After every row comes roughly how far along a hidden order it lies, from 0 to 15.
[ -1  -9  -7  -1  -9 -29  14   3  -6   9 -10   6 -11 -19 -20 -27   9 -24
   7  -2  -8   2   2  -9   8 -23  15] -> 8
[ -6  -7  -6   2  -2 -15   6   3  -4   3  -4   4  -8 -14 -16 -16  14 -17
   6  -4  -8   5  -1  -9  11 -13   8] -> 6
[-18 -24  -8  -7 -16 -17   1  -9  -2   8 -11  -2 -13 -11 -41 -22  16 -25
  24   2  -2   6   7  -9  11 -14  10] -> 15
[  2  -9  -3  13  -5 -14   3  -4  -7 -14  -8  16   5  -7   1 -11   6  -6
  -4   0   1 -25   7  -5   2 -23   0] -> 10
[  0  -5  -4  -5  -3   0  -7 -12  -2  -4   0   0  13   4   0  10  -2  10
   0   3   6 -17   8  -8  -4  14 -12] -> 11
[ -7  -7  -8 -16   6 -13 -21 -16   0  16   6 -19  -7   5 -28  11  24  -1
   7   3   2   6   5 -11   5  24  -5] -> 9
[ 12  15   6   1   6  -8  -9   3   1   1   9  -4  -1  10  13  21  -7  19
 -20   3   4  -6   2   4  -7  18   0] -> 2
[ 10   4   0  14  -4 -23  12  10  -5 -12  -5  19   0 -11   9 -15  -2  -4
  -8  -3  -2 -11   5   2  -1 -22   9] -> 3
[ -3 -19  -4  -9  -4 -38  -7 -10  -3  11  -1  -4 -16 -11 -30  -9  20 -18
   6   4  -3  -9   6  -8  11  -3  14] -> 9
[  2  -7  -8   2 -15 -24  17  11  -6   2 -10  14 -12 -25 -11 -37   5 -26
   1  -5  -9   4   1  -9   9 -30  16] -> 7
[  0  10  -5  -3  -5   8  11   6   4   9   2  -5  -1   2  -1  -7   0   3
  -4  -4  -1  25   0 -10  -3  11   1] -> 3
[  9  -3   2   9  -2 -17   3  -2  -6 -13  -2  13  10  -4   8  -8  -7   4
  -8   1   3 -26   8   1  -6 -12   0] -> 8
[ 19  14   4  16  -3 -22  10  16  -3 -12   3  12   2  -5  16 -13 -15   0
 -28  -5  -4  -3   9   3  -5 -21  11] -> 0
[ 20  10  13   6   2   0  14   4   0 -13   4   9  16   4  28  13 -30  12
 -24   2   5 -12   3   3 -18 -10   1] -> 5
[ 12  -1   7   6  11  -3 -20 -11  -2  -7  11  -9  15  20   6  31  -7  25
 -17   5   8 -16  11  -2 -12   9 -12] -> 9
[  9 -16   9   7   4 -13   6 -14  -9 -18  -2  12  20   1  10  15 -13   3
  -7   9   8 -36   8   3 -11 -22  -1] -> 14
[ -3 -15  -6  -7  -4 -18  -3  -9  -5  10  -8  -7  -4  -8 -24 -12  20 -12
   5   2  -1  -1   6 -17   5   2   5] -> 10
[  7  -2 -13  -5  -5 -27  -8   2  -5  12   2  -8  -8 -15 -19 -17  23 -14
 -10  -6  -9  17   8 -23   7  -6  12] -> 5
[  2  -5   1   3  -3   3   6  -9  -5 -14  -3  10  21  -4  10   4  -4   7
  -1   4   7 -24   4  -5  -9  -2 -10] -> 12
[ -6 -15  -5  -3  -8 -24   7  -1  -4   5  -7   5 -13 -17 -18 -26  12 -24
  13  -1  -6  -2   1  -5  10 -14  14] -> 9
[ -5  -6  -3   3  -8  -9  20   1  -4  -2 -12  16  -6 -16  -3 -24   1 -16
  11  -1  -3  -6  -4   0   6 -15  11] -> 8
[  5  -2 -13  -9  -7 -20  -6   5  -2  12   6 -14  -6  -6 -18 -12  18  -7
 -14  -5  -7  20  11 -29   3   5   5] -> 5
[  9   9  -1  -3  -3 -19   7  11   1  12   6  -5 -11 -11   0 -11  -4  -5
 -14  -1  -5  16   1  -3  -2  -4  16] -> 0
[ 11   2   9   9   0 -34  11   7  -6 -10  -3  19  -1 -10  10 -13 -13   1
 -14   2   1 -22   5  12  -3 -21  14] -> 3
[ -3 -10 -10  11  -8   3   1  -3  -6 -14 -10  11  12  -5  -3 -17   7  -5
   8  -3   1 -20   7  -8   3 -18  -6] -> 13
[-11 -17   1 -18  12  -4 -23 -30   0  15   9 -20  -3  14 -28  30  18   9
  17  11   8  -6   3  -2   4  31  -4] -> 12
[ -9 -12  -3  -9   0 -13   2 -10  -1  10  -4  -1 -15  -8 -19  -9  15  -9
  17   4  -1  -2  -2  -2  10  13   8] -> 8
[  9  -6 -14  11  -8 -25  -7   9  -9 -10  -4   6   6 -12  -7 -29  14 -13
 -14 -10  -8 -10  13 -21   4 -33   0] -> 7
